Below is a small trained network, with its code and all its weights. Each question gives an input and a class and asks what happens when units are switched off, that is, made to give their printed mean instead of their output.

import numpy as np


def w(rows, s, z=0):
    codes = np.array(rows[::2]) - 128.0
    scale = np.full(codes.shape[1], s)
    scale[-1] = z or s
    return codes * scale


def norm(h):
    return h / np.sqrt((h * h).mean(-1, keepdims=True) + 1e-5)


def f(y):
    return np.maximum(y, 0)


def log_softmax(a):
    a = a - a.max(-1, keepdims=True)
    return a - np.log(np.exp(a).sum(-1, keepdims=True))


def net(x, mask):
    res = np.array(x, float).reshape(1, 6) / 4 @ E
    u = 0
    for l in range(2):
        y = f(norm(res) @ A[l][:, :-1].T + A[l][:, -1])
        res = res + np.where(mask[u : u + 10], y, B[l][:, -1]) @ B[l][:, :-1]
        u += 10
    return log_softmax(norm(res)[-1] @ U[:, :-1].T + U[:, -1])


A, B = {}, {}
E = w([
[173,128,43,124],'x0',
[147,151,120,112],'x1',
[125,122,128,134],'x2',
[82,135,62,1],'x3',
[128,115,116,132],'x4',
[46,197,72,189],'x5',
],0.0033)
A[0] = w([
[207,68,169,125,42],'L0N0',
[68,99,108,71,40],'L0N1',
[178,146,185,98,80],'L0N2',
[85,101,102,67,148],'L0N3',
[30,254,140,165,124],'L0N4',
[97,207,85,173,44],'L0N5',
[91,91,76,46,106],'L0N6',
[183,117,151,230,184],'L0N7',
[95,126,85,97,81],'L0N8',
[68,147,129,134,4],'L0N9',
],0.0069,0.0021)
B[0] = w([
[95,94,86,136,196],'L0N0',
[150,186,138,81,169],'L0N1',
[83,87,88,149,170],'L0N2',
[117,253,167,150,192],'L0N3',
[122,58,49,130,249],'L0N4',
[178,63,136,126,196],'L0N5',
[57,164,171,114,205],'L0N6',
[98,250,193,51,254],'L0N7',
[78,145,221,134,167],'L0N8',
[109,135,120,158,148],'L0N9',
],0.0049,0.0044)
A[1] = w([
[31,197,170,135,174],'L1N0',
[98,120,41,163,144],'L1N1',
[108,128,135,64,38],'L1N2',
[114,105,183,106,127],'L1N3',
[94,185,71,113,187],'L1N4',
[115,136,91,136,1],'L1N5',
[194,133,75,29,190],'L1N6',
[111,99,206,139,139],'L1N7',
[193,108,239,1,97],'L1N8',
[219,212,226,210,174],'L1N9',
],0.0058,0.0021)
B[1] = w([
[255,50,138,68,253],'L1N0',
[218,72,153,171,173],'L1N1',
[132,204,122,122,152],'L1N2',
[201,76,58,195,161],'L1N3',
[198,68,187,189,204],'L1N4',
[130,65,138,148,132],'L1N5',
[98,101,166,183,176],'L1N6',
[129,95,69,111,166],'L1N7',
[114,101,42,254,213],'L1N8',
[76,228,126,3,202],'L1N9',
],0.0039,0.0057)
U = w([
[10,242,206,22,248],'0',
[99,4,50,211,56],'1',
[132,53,117,122,51],'2',
],0.004,0.0016)

Each question gives the input, the list of numbers given to net, and the class t.
The units are the neurons (one row each of A and B). Each row of codes is followed by its name. A weight is (code - 128) times the scale printed after its matrix; where a second scale follows, it is the last column's (A, B and U).
mask holds one flag per neuron, layer by layer. A switched-off neuron (its flag False) gives its mean, the last column of its row in B, instead of its output. The means were averaged over made-up inputs and are rounded, as every weight is.
A unit's drop is (log p(t) with every unit on - log p(t) with that unit switched off) / (log p(t) with every unit on - log p(t) with every unit switched off).
The circuit of an input: a set's keep is (log p(t) with only the set's units on - log p(t) with every unit switched off) / (log p(t) with every unit on - log p(t) with every unit switched off). Starting from the 12 units with the biggest drops (on a tie, the unit counted first), units are removed one at a time, each time the one whose removal leaves the highest keep (on an exact tie, the one counted first), for as long as the keep stays at least 0.8.
circuit, biggest first: the units of the circuit, biggest drop first
top k neurons: the k neurons with the biggest drops, biggest first
k most important neurons of layer l: the k neurons of layer l with the biggest drops, biggest first
drop when u is switched off: that unit's drop, to one decimal
input [1,3,-5,-8,1,-8], class 0: circuit, biggest first	[L1N9 L0N7]
input [3,-1,-8,-6,-3,5], class 0: circuit, biggest first	[L0N7]
input [-3,-2,-6,4,4,-7], class 1: circuit, biggest first	[L1N8 L0N7]
input [-4,7,5,-3,-3,-8], class 1: 2 most important neurons of layer 1	[L1N8 L1N0]
input [-1,-7,6,-8,-6,7], class 0: 2 most important neurons of layer 0	[L0N7 L0N0]
input [-8,-1,2,6,-5,8], class 1: circuit, biggest first	[L0N4 L0N7]
input [8,3,0,-7,3,-4], class 0: top 2 neurons	[L1N9 L0N7]
input [0,-1,-2,3,0,6], class 1: 2 most important neurons of layer 0	[L0N4 L0N7]
input [-5,4,-8,-3,-3,-5], class 1: 2 most important neurons of layer 0	[L0N3 L0N2]
input [4,-4,-7,-6,-4,-5], class 0: top 2 neurons	[L1N9 L0N4]
input [-4,4,7,3,-1,7], class 1: top 2 neurons	[L0N4 L0N7]
input [-5,-7,-8,4,3,-7], class 1: top 4 neurons	[L1N8 L0N7 L1N9 L1N3]
input [6,-3,7,-4,1,2], class 0: drop when L1N4 is switched off	0.0
input [-2,2,2,-7,-6,-4], class 0: circuit, biggest first	[L1N9]
input [-2,6,6,-8,8,5], class 0: drop when L1N9 is switched off	0.3
input [-7,7,8,-3,-1,-8], class 1: drop when L1N8 is switched off	0.6
